Below is a small trained network, with its code and all its weights. Each question gives an input and a class and asks what happens when units are switched off, that is, made to give their printed mean instead of their output.

import numpy as np


def w(rows, s, z=0):
    codes = np.array(rows[::2]) - 128.0
    scale = np.full(codes.shape[1], s)
    scale[-1] = z or s
    return codes * scale


def norm(h):
    return h / np.sqrt((h * h).mean(-1, keepdims=True) + 1e-5)


def f(y):
    return np.maximum(y, 0)


def log_softmax(a):
    a = a - a.max(-1, keepdims=True)
    return a - np.log(np.exp(a).sum(-1, keepdims=True))


def net(x, mask):
    res = np.array(x, float).reshape(1, 3) / 4 @ E
    u = 0
    for l in range(2):
        y = f(norm(res) @ A[l][:, :-1].T + A[l][:, -1])
        res = res + np.where(mask[u : u + 16], y, B[l][:, -1]) @ B[l][:, :-1]
        u += 16
    return log_softmax(norm(res)[-1] @ U[:, :-1].T + U[:, -1])


A, B = {}, {}
E = w([
[116,50,53,100,118,79,103,222,71,254,110],'x0',
[255,135,178,124,33,144,224,124,170,244,150],'x1',
[204,121,194,176,73,58,84,227,104,54,121],'x2',
],0.0082)
A[0] = w([
[42,160,112,92,152,174,247,89,184,130,191,3],'0.n0',
[162,189,211,190,108,183,138,98,185,71,179,48],'0.n1',
[116,61,76,71,116,73,144,171,115,241,118,38],'0.n2',
[4,161,86,67,180,209,115,64,119,199,89,38],'0.n3',
[200,147,147,142,89,153,159,188,146,197,136,86],'0.n4',
[145,112,122,193,119,3,51,200,168,10,94,83],'0.n5',
[149,193,226,111,86,186,154,135,206,213,123,94],'0.n6',
[128,186,132,107,104,193,99,62,94,216,153,87],'0.n7',
[108,125,160,208,174,88,131,183,52,71,100,121],'0.n8',
[144,111,118,109,174,167,145,33,178,232,166,31],'0.n9',
[168,185,157,127,163,207,120,64,139,128,88,95],'0.n10',
[168,112,78,163,90,74,92,218,78,147,126,120],'0.n11',
[193,160,143,170,82,94,102,76,107,33,156,95],'0.n12',
[127,234,120,101,160,152,130,126,46,186,111,72],'0.n13',
[60,130,133,116,239,154,28,106,133,84,93,108],'0.n14',
[248,170,237,208,77,15,112,189,123,136,177,56],'0.n15',
],0.0054,0.0034)
B[0] = w([
[132,43,140,154,80,174,121,191,174,65,85,183],'0.n0',
[89,46,153,228,168,71,123,83,56,189,160,209],'0.n1',
[113,57,134,220,192,85,105,69,118,172,130,214],'0.n2',
[157,140,201,179,38,216,110,218,164,66,81,219],'0.n3',
[121,102,135,42,195,92,130,122,80,82,107,202],'0.n4',
[104,134,116,114,103,255,112,150,218,133,100,222],'0.n5',
[147,157,177,16,179,49,101,105,87,106,173,205],'0.n6',
[89,101,176,113,103,138,146,219,168,87,86,171],'0.n7',
[186,166,88,56,108,154,154,100,96,128,184,186],'0.n8',
[124,111,178,143,101,195,115,190,143,56,102,187],'0.n9',
[110,101,141,143,132,96,103,100,106,210,88,177],'0.n10',
[106,139,186,222,170,136,141,71,141,165,140,211],'0.n11',
[94,126,132,192,145,130,151,142,98,207,104,195],'0.n12',
[135,109,167,130,110,126,101,147,176,124,107,144],'0.n13',
[195,184,166,45,151,42,127,158,112,151,204,212],'0.n14',
[60,121,98,82,94,239,129,176,208,82,82,253],'0.n15',
],0.0058,0.0074)
A[1] = w([
[219,142,123,77,95,87,172,99,134,145,94,4],'1.n0',
[71,143,82,108,113,153,96,116,94,82,99,118],'1.n1',
[178,87,105,99,82,116,182,168,145,232,100,157],'1.n2',
[132,91,210,199,140,52,112,137,101,114,72,196],'1.n3',
[52,129,70,55,183,205,189,14,189,175,122,118],'1.n4',
[139,162,150,187,119,117,165,61,125,92,129,28],'1.n5',
[190,141,141,109,128,104,174,83,126,143,124,24],'1.n6',
[153,166,142,2,162,68,124,142,102,117,165,120],'1.n7',
[187,133,164,128,85,151,237,69,152,147,121,146],'1.n8',
[112,178,141,192,139,137,166,5,129,47,113,61],'1.n9',
[171,157,135,131,33,153,103,186,159,107,133,151],'1.n10',
[217,159,106,77,108,104,186,105,120,159,197,78],'1.n11',
[150,125,176,139,94,132,207,47,172,102,138,99],'1.n12',
[143,112,13,166,141,98,132,130,113,194,104,57],'1.n13',
[149,175,130,208,158,149,123,39,130,163,194,159],'1.n14',
[182,118,82,62,148,150,139,159,201,92,121,87],'1.n15',
],0.0084,0.0032)
B[1] = w([
[133,150,120,118,163,118,123,88,113,92,154,151],'1.n0',
[129,168,74,82,82,142,160,131,139,125,99,174],'1.n1',
[83,182,79,143,132,137,88,138,124,72,132,227],'1.n2',
[174,133,171,134,118,122,167,72,143,163,168,255],'1.n3',
[203,73,246,94,143,127,215,125,141,161,118,161],'1.n4',
[128,110,101,158,132,127,114,140,128,159,109,161],'1.n5',
[120,155,110,133,115,99,107,136,136,102,157,147],'1.n6',
[131,134,133,83,123,79,158,66,123,114,166,177],'1.n7',
[73,163,63,107,128,128,71,144,104,91,102,216],'1.n8',
[114,118,52,178,96,96,74,162,96,183,134,196],'1.n9',
[139,88,166,111,127,153,163,126,130,129,100,232],'1.n10',
[170,102,185,104,156,117,162,106,145,105,161,148],'1.n11',
[102,140,52,139,149,126,94,164,119,136,138,211],'1.n12',
[122,163,131,202,87,107,112,89,138,141,145,172],'1.n13',
[148,100,181,140,129,84,167,118,153,185,135,168],'1.n14',
[116,134,114,187,126,106,123,122,117,135,145,176],'1.n15',
],0.011,0.0074)
U = w([
[81,125,129,137,78,238,109,194,168,90,57,179],'0',
[90,141,98,243,119,64,86,96,117,215,168,170],'1',
[93,198,81,30,132,71,109,103,113,50,176,132],'2',
[210,79,253,109,115,122,231,102,151,161,144,213],'3',
[179,117,90,159,156,111,169,88,102,91,70,2],'4',
[209,102,58,137,148,151,175,88,99,130,112,14],'5',
[209,116,95,141,148,108,171,115,87,125,67,23],'6',
],0.013,0.0045)

Each question gives the input, the list of numbers given to net, and the class t.
The units are the neurons (one row each of A and B). Each row of codes is followed by its name. A weight is (code - 128) times the scale printed after its matrix; where a second scale follows, it is the last column's (A, B and U).
mask holds one flag per neuron, layer by layer. A switched-off neuron (its flag False) gives its mean, the last column of its row in B, instead of its output. The means were averaged over made-up inputs and are rounded, as every weight is.
A unit's drop is (log p(t) with every unit on - log p(t) with that unit switched off) / (log p(t) with every unit on - log p(t) with every unit switched off).
most important unit: the unit with the biggest drop
k most important neurons: the k neurons with the biggest drops, biggest first
k most important neurons of layer l: the k neurons of layer l with the biggest drops, biggest first
drop when u is switched off: that unit's drop, to one decimal
input [2,3,8], class 0: most important unit	0.n15
input [2,1,-3], class 3: 3 most important neurons of layer 0	(0.n15 0.n2 0.n5)
input [6,-7,4], class 2: 3 most important neurons	(0.n8 0.n1 0.n14)
input [-8,1,-7], class 1: 4 most important neurons	(0.n15 1.n9 0.n1 0.n5)
input [1,-6,-6], class 0: 4 most important neurons of layer 0	(0.n3 0.n6 0.n4 0.n0)
input [-8,-3,7], class 1: 2 most important neurons	(0.n1 1.n9)
input [-6,6,-4], class 1: 2 most important neurons of layer 0	(0.n1 0.n14)
input [-1,1,8], class 0: 2 most important neurons	(0.n15 0.n5)
input [-2,-4,-5], class 0: 3 most important neurons	(0.n3 1.n3 0.n6)
input [-8,3,7], class 1: 3 most important neurons	(0.n1 0.n3 1.n9)
input [1,8,-7], class 2: 3 most important neurons of layer 1	(1.n8 1.n2 1.n0)
input [5,6,2], class 2: 2 most important neurons	(1.n2 0.n1)
input [-3,0,0], class 3: 3 most important neurons of layer 0	(0.n1 0.n11 0.n10)
input [0,5,-5], class 0: most important unit	0.n9
input [-1,-3,3], class 3: 2 most important neurons	(0.n8 0.n3)
input [1,-5,-6], class 0: 2 most important neurons of layer 0	(0.n3 0.n6)
input [-3,-5,-8], class 0: 2 most important neurons of layer 0	(0.n3 0.n0)
input [-5,-1,2], class 1: drop when 1.n9 is switched off	0.2
input [4,6,-8], class 0: drop when 1.n2 is switched off	0.2
input [3,-6,1], class 2: most important unit	0.n14
input [5,8,-5], class 2: drop when 1.n2 is switched off	0.6
